Here is a tiny trained network, its code and every weight. The questions are about switching its units off for an input and a class, where a switched-off unit gives its printed mean instead of its output.

import numpy as np


def w(rows, s, z=0):
    codes = np.array(rows[::2]) - 128.0
    scale = np.full(codes.shape[1], s)
    scale[-1] = z or s
    return codes * scale


def f(y):
    return y / 2 * (1 + np.tanh(0.7978845608 * (y + 0.044715 * y**3)))


def log_softmax(a):
    a = a - a.max(-1, keepdims=True)
    return a - np.log(np.exp(a).sum(-1, keepdims=True))


def net(x, mask):
    res = np.array(x, float).reshape(1, 3) / 4 @ E
    y = f(res @ A[0][:, :-1].T + A[0][:, -1])
    res = res + np.where(mask, y, B[0][:, -1]) @ B[0][:, :-1]
    return log_softmax(res[-1] @ U[:, :-1].T + U[:, -1])


A, B = {}, {}
E = w([
[150,169,248,223],'x0',
[2,156,115,142],'x1',
[111,164,183,22],'x2',
],0.01)
A[0] = w([
[149,146,69,230,85],'N0',
[122,134,188,74,164],'N1',
[134,43,121,191,85],'N2',
[81,108,94,112,109],'N3',
[45,164,98,175,101],'N4',
[164,100,134,120,110],'N5',
[196,131,101,141,213],'N6',
[127,128,82,100,119],'N7',
[103,176,153,172,60],'N8',
[178,100,132,120,117],'N9',
[134,152,171,76,179],'N10',
[129,133,100,119,104],'N11',
[217,62,163,126,229],'N12',
[144,185,148,151,108],'N13',
[125,112,106,88,77],'N14',
[115,60,58,97,40],'N15',
[100,109,173,153,120],'N16',
[110,87,72,103,80],'N17',
[55,166,111,157,38],'N18',
[6,147,126,164,98],'N19',
[162,104,206,150,100],'N20',
[193,63,159,130,2],'N21',
[123,152,172,144,53],'N22',
[119,31,105,189,255],'N23',
[128,141,165,161,87],'N24',
[184,178,165,159,114],'N25',
],0.015,0.00097)
B[0] = w([
[70,40,139,125,228],'N0',
[76,50,132,126,207],'N1',
[60,70,147,122,202],'N2',
[165,130,97,158,193],'N3',
[155,194,211,65,218],'N4',
[156,194,182,124,164],'N5',
[132,163,200,97,201],'N6',
[135,136,95,166,194],'N7',
[186,147,49,211,196],'N8',
[213,184,204,72,183],'N9',
[13,2,164,106,200],'N10',
[182,168,64,140,148],'N11',
[164,163,173,66,254],'N12',
[103,110,108,165,181],'N13',
[134,123,133,201,185],'N14',
[128,127,50,162,249],'N15',
[127,166,53,168,174],'N16',
[147,123,50,162,219],'N17',
[139,181,178,96,201],'N18',
[153,212,200,79,250],'N19',
[139,144,94,150,231],'N20',
[147,137,167,127,210],'N21',
[178,53,47,189,184],'N22',
[83,76,222,78,214],'N23',
[118,123,61,165,188],'N24',
[123,143,81,160,227],'N25',
],0.0078,0.0092)
U = w([
[164,159,163,114,246],'0',
[28,10,141,133,127],'1',
[172,108,54,218,64],'2',
],0.014,0.0013)

Each question gives the input, the list of numbers given to net, and the class t.
The units are the neurons (one row each of A and B). Each row of codes is followed by its name. A weight is (code - 128) times the scale printed after its matrix; where a second scale follows, it is the last column's (A, B and U).
mask holds one flag per neuron, in row order. A switched-off neuron (its flag False) gives its mean, the last column of its row in B, instead of its output. The means were averaged over made-up inputs and are rounded, as every weight is.
A unit's drop is (log p(t) with every unit on - log p(t) with that unit switched off) / (log p(t) with every unit on - log p(t) with every unit switched off).
The circuit of an input: a set's keep is (log p(t) with only the set's units on - log p(t) with every unit switched off) / (log p(t) with every unit on - log p(t) with every unit switched off). Starting from the 12 units with the biggest drops (on a tie, the unit counted first), units are removed one at a time, each time the one whose removal leaves the highest keep (on an exact tie, the one counted first), for as long as the keep stays at least 0.8.
units of the circuit, in order: the units of the circuit, biggest drop first
k most important neurons: the k neurons with the biggest drops, biggest first
drop of u: that unit's drop, to one decimal
input [7,6,5], class 2: units of the circuit, in order -> [N8]
input [8,3,-8], class 1: 3 most important neurons -> [N0; N23; N2]
input [1,-3,4], class 1: 2 most important neurons -> [N10; N19]
input [2,-6,-6], class 0: 3 most important neurons -> [N12; N9; N10]
input [-3,1,-4], class 1: 2 most important neurons -> [N23; N8]
input [-1,0,2], class 1: 2 most important neurons -> [N19; N8]
input [-6,-6,-8], class 1: 2 most important neurons -> [N23; N0]
input [-6,8,-7], class 0: 3 most important neurons -> [N19; N4; N18]
input [0,5,4], class 0: 2 most important neurons -> [N19; N0]
input [0,-5,7], class 1: 2 most important neurons -> [N10; N1]
input [1,-6,-5], class 0: drop of N10 -> 0.1
input [1,8,7], class 0: drop of N4 -> 0.1
input [8,-3,-8], class 1: drop of N2 -> 0.7
input [-6,-4,8], class 1: units of the circuit, in order -> [N10]
